[[  2   1   5   0  -1   0  -3]
 [-19  39  -6  44 -12 -11   6]
 [ 21 -15  25 -16 -23  57 -37]] result: 21

[[-12 -13  33   4  56  53]
 [ 36 -13 -36  32 -14 -42]
 [ -3   8  -8  -8 -32 -33]] result: -3

[[  0 -50 -54  -6 -21 -11]
 [  1 -49 -52  -8 -35 -18]
 [ 15  24  42  -4  25  24]] result: 15

[[ -1   0  33   7  -5]
 [ -1  -2  28  -9  38]
 [  0   0  15 -55 -36]] result: 0

[[ 5  3 11  3 -1  7 37]
 [ 4  2  4  1 -4  8 53]
 [ 4  2  5  1 -4  8 55]] result: 4

[[ -1  19  -2   1  11   0   0]
 [  0   3   0   0 -47   0   2]
 [  0 -12   1  -1   1   1   2]] result: 0
---
20   3   1  41  11  -8  12 ⇒ 41, -8

-38  -40  -46   30  -15   40
 30  -33   21   23  -22  -29
 52    9    3   37  -15   -7
⇒ 52, -46

-36  -13   15   10   11   28
  7   45  -24   16   -9   -1
-10  -17    5  -23   -9   46
⇒ 46, -36

-43    0  -41    0    2   32 ⇒ 32, -43

-7   3   1   0  -1  24
 2   1  40   1  -1  -5
⇒ 40, -7

  1  -48   -2   28  -15 ⇒ 28, -48

 32   33   27  -22  -15   -2   55
-48  -35   50    3   -9   28   20
⇒ 55, -48
---
Input:
[[ 47 137 137 189 147 163]
 [149 177 155 195  97 207]]
Output: 177

Input:
[[879 201 627 880 694 411]
 [875 983 567 400 399 999]
 [835 188 653 514 681 338]]
Output: 983

Input:
[[5939 5563 6889 6717 6313 6628]
 [5447 6835 7018 6165 4684 5542]
 [6820 6811 9430 2234 5673 5678]]
Output: 6835

Input:
[[3 4 9 4]
 [2 2 6 2]]
Output: 2

Input:
[[ -44   89   27  -64  897  317  714]
 [-366 -199  449 -224 -405  533 -380]
 [-650 -977  668  617  255 -535   63]]
Output: -199

Input:
[[8569 4925 9979 7797 6612 5536]
 [7174 6255 7506 3149 8447 6376]
 [5083 6255 5857 4311 7835 5536]]
Output: 6255
---
 -3    5   -6    9   31   35
-24    4   -7   22   43   50
-25    5  -11    9   22   33
out -3

  3   21   14  -11  -12   15   56
-20   -3   28   -3   17   -5    7
 21   -3   11  -33   26   24  -13
out 3

 -8    2   24   34
  2   45   -6   21
-26    0   25  -26
out -8

 -4    9  -33   -2  -26   -3
  5    9  -29    2   24    3
  8    0   35    0   49   10
out -4

 26   -8    7    9  -48  -49   -8
 30  -22   19   19  -32  -34  -22
 -9   22  -25  -22  -48  -49   22
out 26

-26   -6   26   23    0
-23    4   26   21    5
 10  -48  -16  -15  -45
out -26

-22   -1   -3   11   46   19   38
-33    5  -13   15   52   21   24
-31    5   -1   -1   52    3   33
out -22

-12  -46   23   -7
  4    1   20    2
  6   -8    3    1
out -12

 23   -7   29   11   26  -56   -3
  5   -6   20  -17   33  -19    9
 10   16   19   18   13    8    0
out 23

 16  -15   47   53   17
-33  -18  -36   18  -34
  6   20   -3   33    9
out 16
---
[[-44 -44 -10 -30   1]
 [-27 -27  -8 -21   0]] Answer: -27

[[ 40  40 -27  44 -28 -25  40]
 [ 19  30  25  11  27  24  35]] Answer: 19

[[ 53  37  32   0   1]
 [ 19  37  42  14 -34]] Answer: 19

[[-40  11  40  11  52]
 [ 39 -35 -51 -11 -49]] Answer: 39

[[ -7 -48 -38  27]
 [ -8 -26 -15  -4]] Answer: -8

[[ 34  -2 -41  24  57   0  54]
 [ 33   7 -42  42  45 -15  45]] Answer: 33

[[-13  15  10 -33 -27]
 [-51   4  -2  -4 -15]] Answer: -51
---
[[17 74 24 59 49]
 [ 8 95 42 42  9]]
59

[[-28 -33 -39  29  43  18]
 [-22 -26 -39  12  38  15]]
43

[[ 55 100 160  94]
 [163  97 225 145]]
160

[[-501  699 -586 -838 -377 -113]
 [ -49 -707 -338  561 -731   89]]
-377

[[ -85 -278  122 -303 -378 -979]
 [-668  621 -202 -123  -45  424]]
-378

[[-539  231 -557  696  553 -228  -69]
 [-474  240 -419  752  630 -361 -195]]
-228

[[-310 -198 -890  -84 -755   17  530]
 [-492  555 -722 -333 -512  -60  530]]
17
---
0.07,0.18,0.10,-0.14 ans = -0.14

10.532,-13.816,-8.446,-0.473,-4.904 ans = -0.473

-39.2,-80.7,-74.1,9.7,-138.8,196.8,52.9 ans = 9.7

-7.9,10.9,-9.4,-10.8,-14.8,-9.9 ans = -10.8

-1.01,-5.64,0.95,18.31,-5.99,-5.28
12.97,13.15,-2.04,-18.80,-7.18,-7.37
12.44,19.39,10.32,-6.11,8.37,-7.12
ans = 18.31

0.659,-0.211,-2.068,-1.134,-1.975
0.027,-1.988,-0.858,1.627,-0.007
ans = -1.134

-0.540,-1.054,-1.920,-0.717,1.410,-0.810 ans = -0.717
---
[[  6 -17  -6 -24   3   8   0 -15  22  10  -3  -2  -3]
 [  6 -13   9   7   1 -25  -7  13   3 -18  17  11  15]
 [ -2 -11  -7 -43   2  23 -12  -2   0 -24  -9  -6  18]
 [  4  -4  -1 -13  -2   0  -5  -8  11  18 -16   1   0]
 [-16  -4   6 -19   1  13   8 -19  10 -19 -12 -10   1]
 [ 26   8   0  19   1  15   2  -3  15  -6  -8   0   3]
 [  6 -10   0  11   0  -6  -3  -6  20 -13  -4   7  -1]
 [ -7  22  -9 -10   3  22 -10 -22 -12  10   6   6  -3]]	-9

[[ -2  36 -12 -18 -49  21   0  -4  -8  31 -35  -3]
 [ -3 -23  -5 -16 -10   9  -3  21 -23  -6  18  10]
 [ 37  -2   2  20  55  10  31 -41  33   6   1 -36]
 [ -2  35 -12 -18 -49  21   1  -4  -8  31 -34  -4]
 [-11  -2 -28  44 -36  14   0  33  13  20   1 -20]
 [ -3 -23  -5 -16 -10   9  -4  21 -23  -6  17  10]
 [-24  -7  16 -15  -1 -33 -22   1 -15   7   0  38]]	16

[[ -5  35   8 -50 -26  45  11  -6  47 -45   2  -1  26 -33 -12]
 [  0   3  -3  -8   0   7  -6  10   3   2   4   0  -1  -8   1]
 [ -1   1   0  -1   0   1  -1   1   0   0   0   0   0  -1   1]
 [  0   1   0  -1  -1   1   0   1   1  -1   1   0   0  -1   0]
 [ 26 -27  -9  52   1 -55  17 -21  -9  12  13   1  -6  25 -23]
 [-22  30  31 -30 -22  34  28 -45  23 -56 -30   0  29   3   3]
 [-32   3  32   6   7   7  13 -38 -29 -15 -46   1   5  35  29]]	32

[[-38  -6 -27  -9 -12   1  -8  16]
 [  1  -6   7  -2   3  -1   1   4]
 [ 36   6  30   5  14   1   4  -1]
 [ 21  21   1   9   2   2   1 -10]
 [-12  22 -43  14 -21  -3   6 -45]
 [-54 -30 -23 -16 -12  -2  -5  19]
 [-26 -10 -10 -10  -4   2  -7  22]
 [-34 -15 -16 -11  -8   0  -6  19]
 [-16  -6 -25   7 -15  -8  12 -42]]	-25

[[ 34  26  47 -30  13   2]
 [-43 -42   1 -20  38   0]
 [-30  23  10  45  26  37]
 [  1 -15  39 -51 -38  -6]
 [ 43 -15 -11 -49   9 -19]
 [ 18  47 -30  23  -3  25]
 [ 50  35  39  31   6 -11]
 [ 37  25  44 -42 -49 -33]
 [-48   8  -8   3 -22 -12]]	-8
